Here is a tiny trained network, its code and every weight. The questions are about switching its units off for an input and a class, where a switched-off unit gives its printed mean instead of its output.

import numpy as np


def w(rows, s, z=0):
    codes = np.array(rows[::2]) - 128.0
    scale = np.full(codes.shape[1], s)
    scale[-1] = z or s
    return codes * scale


def norm(h):
    return h / np.sqrt((h * h).mean(-1, keepdims=True) + 1e-5)


def f(y):
    return np.maximum(y, 0)


def log_softmax(a):
    a = a - a.max(-1, keepdims=True)
    return a - np.log(np.exp(a).sum(-1, keepdims=True))


def net(x, mask):
    res = np.array(x, float).reshape(1, 4) / 4 @ E
    u = 0
    for l in range(3):
        y = f(norm(res) @ A[l][:, :-1].T + A[l][:, -1])
        res = res + np.where(mask[u : u + 4], y, B[l][:, -1]) @ B[l][:, :-1]
        u += 4
    return log_softmax(norm(res)[-1] @ U[:, :-1].T + U[:, -1])


A, B = {}, {}
E = w([
[235,144,245],'x0',
[188,255,119],'x1',
[136,122,132],'x2',
[45,143,202],'x3',
],0.0046)
A[0] = w([
[127,185,108,50],'L0N0',
[123,5,171,204],'L0N1',
[85,77,130,250],'L0N2',
[46,160,201,92],'L0N3',
],0.012,0.0015)
B[0] = w([
[1,205,161,175],'L0N0',
[122,190,132,254],'L0N1',
[146,252,147,209],'L0N2',
[222,80,24,215],'L0N3',
],0.0089,0.0056)
A[1] = w([
[184,38,199,253],'L1N0',
[255,173,40,118],'L1N1',
[197,158,189,128],'L1N2',
[201,170,26,140],'L1N3',
],0.0069,0.0036)
B[1] = w([
[168,208,40,167],'L1N0',
[56,64,2,253],'L1N1',
[100,153,45,189],'L1N2',
[29,66,45,245],'L1N3',
],0.0066,0.0064)
A[2] = w([
[57,144,79,250],'L2N0',
[246,63,195,58],'L2N1',
[216,78,181,46],'L2N2',
[224,135,132,125],'L2N3',
],0.011,0.0022)
B[2] = w([
[81,122,253,245],'L2N0',
[145,114,110,128],'L2N1',
[210,131,57,128],'L2N2',
[224,131,104,136],'L2N3',
],0.0067,0.012)
U = w([
[117,156,96,166],'0',
[118,58,65,149],'1',
[142,198,201,123],'2',
[163,137,126,205],'3',
[150,93,150,66],'4',
[206,9,179,1],'5',
],0.015,0.0092)

Each question gives the input, the list of numbers given to net, and the class t.
The units are the neurons (one row each of A and B). Each row of codes is followed by its name. A weight is (code - 128) times the scale printed after its matrix; where a second scale follows, it is the last column's (A, B and U).
mask holds one flag per neuron, layer by layer. A switched-off neuron (its flag False) gives its mean, the last column of its row in B, instead of its output. The means were averaged over made-up inputs and are rounded, as every weight is.
A unit's drop is (log p(t) with every unit on - log p(t) with that unit switched off) / (log p(t) with every unit on - log p(t) with every unit switched off).
The circuit of an input: a set's keep is (log p(t) with only the set's units on - log p(t) with every unit switched off) / (log p(t) with every unit on - log p(t) with every unit switched off). Starting from all 12 units, units are removed one at a time, each time the one whose removal leaves the highest keep (on an exact tie, the one counted first), for as long as the keep stays at least 0.8.
units of the circuit, in order: the units of the circuit, biggest drop first
unit that matters most: the unit with the biggest drop
top k neurons: the k neurons with the biggest drops, biggest first
k most important neurons of layer l: the k neurons of layer l with the biggest drops, biggest first
input [5,-8,-7,-5], class 2: units of the circuit, in order : [L0N3; L0N1]
input [-3,-7,6,6], class 2: unit that matters most : L0N1
input [3,4,-6,-8], class 1: units of the circuit, in order : [L0N2; L1N1]
input [0,8,-5,-2], class 2: units of the circuit, in order : [L0N0; L0N3; L1N1]
input [4,-6,0,0], class 2: top 2 neurons : [L0N1; L0N3]
input [-3,7,-2,7], class 1: units of the circuit, in order : [L0N3; L0N2]
input [1,4,7,-8], class 1: top 2 neurons : [L0N2; L0N1]
input [7,-8,6,-4], class 2: top 2 neurons : [L0N3; L0N1]
input [8,-1,2,-1], class 3: top 2 neurons : [L2N0; L0N3]
input [2,-8,7,7], class 2: 2 most important neurons of layer 0 : [L0N2; L0N1]
input [3,6,-2,-6], class 1: top 4 neurons : [L0N2; L0N1; L1N1; L1N3]
input [7,-4,-5,-4], class 3: 3 most important neurons of layer 0 : [L0N3; L0N2; L0N0]
input [8,-5,-4,-4], class 3: 2 most important neurons of layer 2 : [L2N0; L2N3]
input [0,3,-6,8], class 1: unit that matters most : L0N3
input [6,-8,-5,-3], class 2: 2 most important neurons of layer 0 : [L0N3; L0N1]
input [-5,-7,5,-3], class 2: top 2 neurons : [L0N3; L1N1]
input [5,-6,4,-1], class 2: 2 most important neurons of layer 0 : [L0N1; L0N3]
input [-3,7,6,-5], class 2: 2 most important neurons of layer 1 : [L1N1; L1N2]
input [-5,6,-2,-3], class 2: 2 most important neurons of layer 0 : [L0N0; L0N3]
input [8,4,5,1], class 3: unit that matters most : L2N0
